Here is a tiny trained network, its code and every weight. The questions are about switching its units off for an input and a class, where a switched-off unit gives its printed mean instead of its output.

import numpy as np


def w(rows, s, z=0):
    codes = np.array(rows[::2]) - 128.0
    scale = np.full(codes.shape[1], s)
    scale[-1] = z or s
    return codes * scale


def f(y):
    return y / 2 * (1 + np.tanh(0.7978845608 * (y + 0.044715 * y**3)))


def log_softmax(a):
    a = a - a.max(-1, keepdims=True)
    return a - np.log(np.exp(a).sum(-1, keepdims=True))


def net(x, mask):
    res = np.array(x, float).reshape(1, 6) / 4 @ E
    y = f(res @ A[0][:, :-1].T + A[0][:, -1])
    res = res + np.where(mask, y, B[0][:, -1]) @ B[0][:, :-1]
    return log_softmax(res[-1] @ U[:, :-1].T + U[:, -1])


A, B = {}, {}
E = w([
[107,168,103,142,192,45,95,129,179],'x0',
[198,119,153,163,171,118,132,41,89],'x1',
[150,76,108,201,137,190,161,121,255],'x2',
[182,156,127,189,123,127,119,210,109],'x3',
[163,55,163,107,89,76,69,139,157],'x4',
[129,120,121,128,126,118,140,131,124],'x5',
],0.015)
A[0] = w([
[190,63,146,110,64,240,189,139,123,8],'N1',
[106,128,92,184,239,59,104,126,226,50],'N2',
[98,246,39,197,135,213,214,82,159,42],'N3',
[223,59,182,99,64,91,79,140,217,8],'N4',
[218,159,107,239,123,163,107,242,147,2],'N5',
[201,88,134,180,200,143,142,44,115,8],'N6',
[98,183,77,141,217,14,100,108,204,52],'N7',
[2,115,74,100,44,164,147,250,225,23],'N8',
[115,79,128,179,142,168,168,127,233,12],'N9',
[39,84,113,46,133,143,151,15,194,46],'N10',
[171,75,92,212,140,203,160,108,237,42],'N11',
[132,48,150,141,23,250,183,94,80,51],'N12',
[74,205,98,134,237,205,222,131,102,54],'N13',
[59,70,122,98,139,163,148,52,176,39],'N14',
[172,75,156,125,54,57,82,112,212,28],'N15',
[219,95,166,190,190,124,165,46,124,35],'N16',
],0.0094,0.0068)
B[0] = w([
[100,160,133,152,77,157,131,130,163,212],'N1',
[111,163,125,149,41,178,145,138,157,217],'N2',
[107,52,122,154,122,125,79,125,145,239],'N3',
[92,60,117,126,130,130,109,120,142,207],'N4',
[154,137,194,170,199,94,195,205,126,205],'N5',
[152,146,73,134,173,121,130,73,138,199],'N6',
[116,151,148,111,58,197,160,130,150,233],'N7',
[210,153,67,104,195,138,109,10,137,232],'N8',
[75,150,110,81,129,106,109,138,55,211],'N9',
[162,128,175,193,173,91,204,196,106,222],'N10',
[102,149,153,67,98,67,117,124,63,253],'N11',
[106,167,127,142,64,176,135,151,170,241],'N12',
[106,65,123,118,123,105,71,146,148,237],'N13',
[185,131,189,149,156,96,172,172,121,189],'N14',
[100,81,107,155,136,128,80,147,140,195],'N15',
[182,155,84,88,188,167,94,77,141,213],'N16',
],0.014,0.015)
U = w([
[113,176,123,124,62,190,143,136,177,117],'0',
[186,154,86,97,181,146,112,66,146,32],'1',
[103,5,113,126,123,125,85,139,156,106],'2',
[87,184,133,46,106,77,111,137,18,173],'3',
[166,139,157,164,176,110,180,192,133,254],'4',
],0.015,0.0027)

Each question gives the input, the list of numbers given to net, and the class t.
The units are the neurons (one row each of A and B). Each row of codes is followed by its name. A weight is (code - 128) times the scale printed after its matrix; where a second scale follows, it is the last column's (A, B and U).
mask holds one flag per neuron, in row order. A switched-off neuron (its flag False) gives its mean, the last column of its row in B, instead of its output. The means were averaged over made-up inputs and are rounded, as every weight is.
A unit's drop is (log p(t) with every unit on - log p(t) with that unit switched off) / (log p(t) with every unit on - log p(t) with every unit switched off).
The circuit of an input: a set's keep is (log p(t) with only the set's units on - log p(t) with every unit switched off) / (log p(t) with every unit on - log p(t) with every unit switched off). Starting from the 12 units with the biggest drops (on a tie, the unit counted first), units are removed one at a time, each time the one whose removal leaves the highest keep (on an exact tie, the one counted first), for as long as the keep stays at least 0.8.
units of the circuit, in order: the units of the circuit, biggest drop first
most important unit: the unit with the biggest drop
k most important neurons: the k neurons with the biggest drops, biggest first
drop when u is switched off: that unit's drop, to one decimal
input [-8,2,0,-8,6,-6], class 0: units of the circuit, in order : [N12]
input [-8,4,-8,7,3,-5], class 0: 2 most important neurons : [N11, N12]
input [-3,-6,-6,-4,-6,3], class 1: 3 most important neurons : [N8, N11, N9]
input [5,4,-7,-8,3,3], class 4: 2 most important neurons : [N10, N11]
input [5,-7,1,6,-6,-2], class 1: 2 most important neurons : [N8, N10]
input [7,4,5,7,-6,-4], class 0: 4 most important neurons : [N2, N7, N10, N14]
input [5,1,-4,6,0,-3], class 4: 2 most important neurons : [N11, N12]
input [-6,-6,-8,7,-8,-6], class 2: units of the circuit, in order : [N13, N11]
input [5,1,2,-6,-3,-3], class 4: 3 most important neurons : [N10, N14, N12]
input [-5,-5,5,6,-5,-5], class 4: 2 most important neurons : [N5, N7]
input [7,1,8,-7,-7,-7], class 3: 3 most important neurons : [N11, N9, N12]
input [1,8,-8,5,4,-5], class 1: 3 most important neurons : [N11, N9, N16]
input [-6,-1,-5,7,-1,2], class 4: 2 most important neurons : [N5, N7]
input [-1,-1,0,-6,4,-8], class 4: units of the circuit, in order : [N10]
input [-8,1,-1,8,7,-5], class 0: 4 most important neurons : [N12, N1, N10, N14]
input [6,1,3,3,-7,1], class 2: 4 most important neurons : [N3, N13, N12, N1]
input [5,-6,-5,6,-8,3], class 2: 2 most important neurons : [N13, N3]
input [-1,-5,7,2,-7,4], class 2: drop when N3 is switched off : 2.7
input [-2,-2,8,-7,-8,-5], class 2: drop when N13 is switched off : 1.5
input [7,4,7,-1,-4,-7], class 0: most important unit : N2
input [-3,-7,-1,-4,5,6], class 1: drop when N7 is switched off : 0.0
input [0,-1,7,2,-3,-2], class 3: drop when N11 is switched off : 0.4
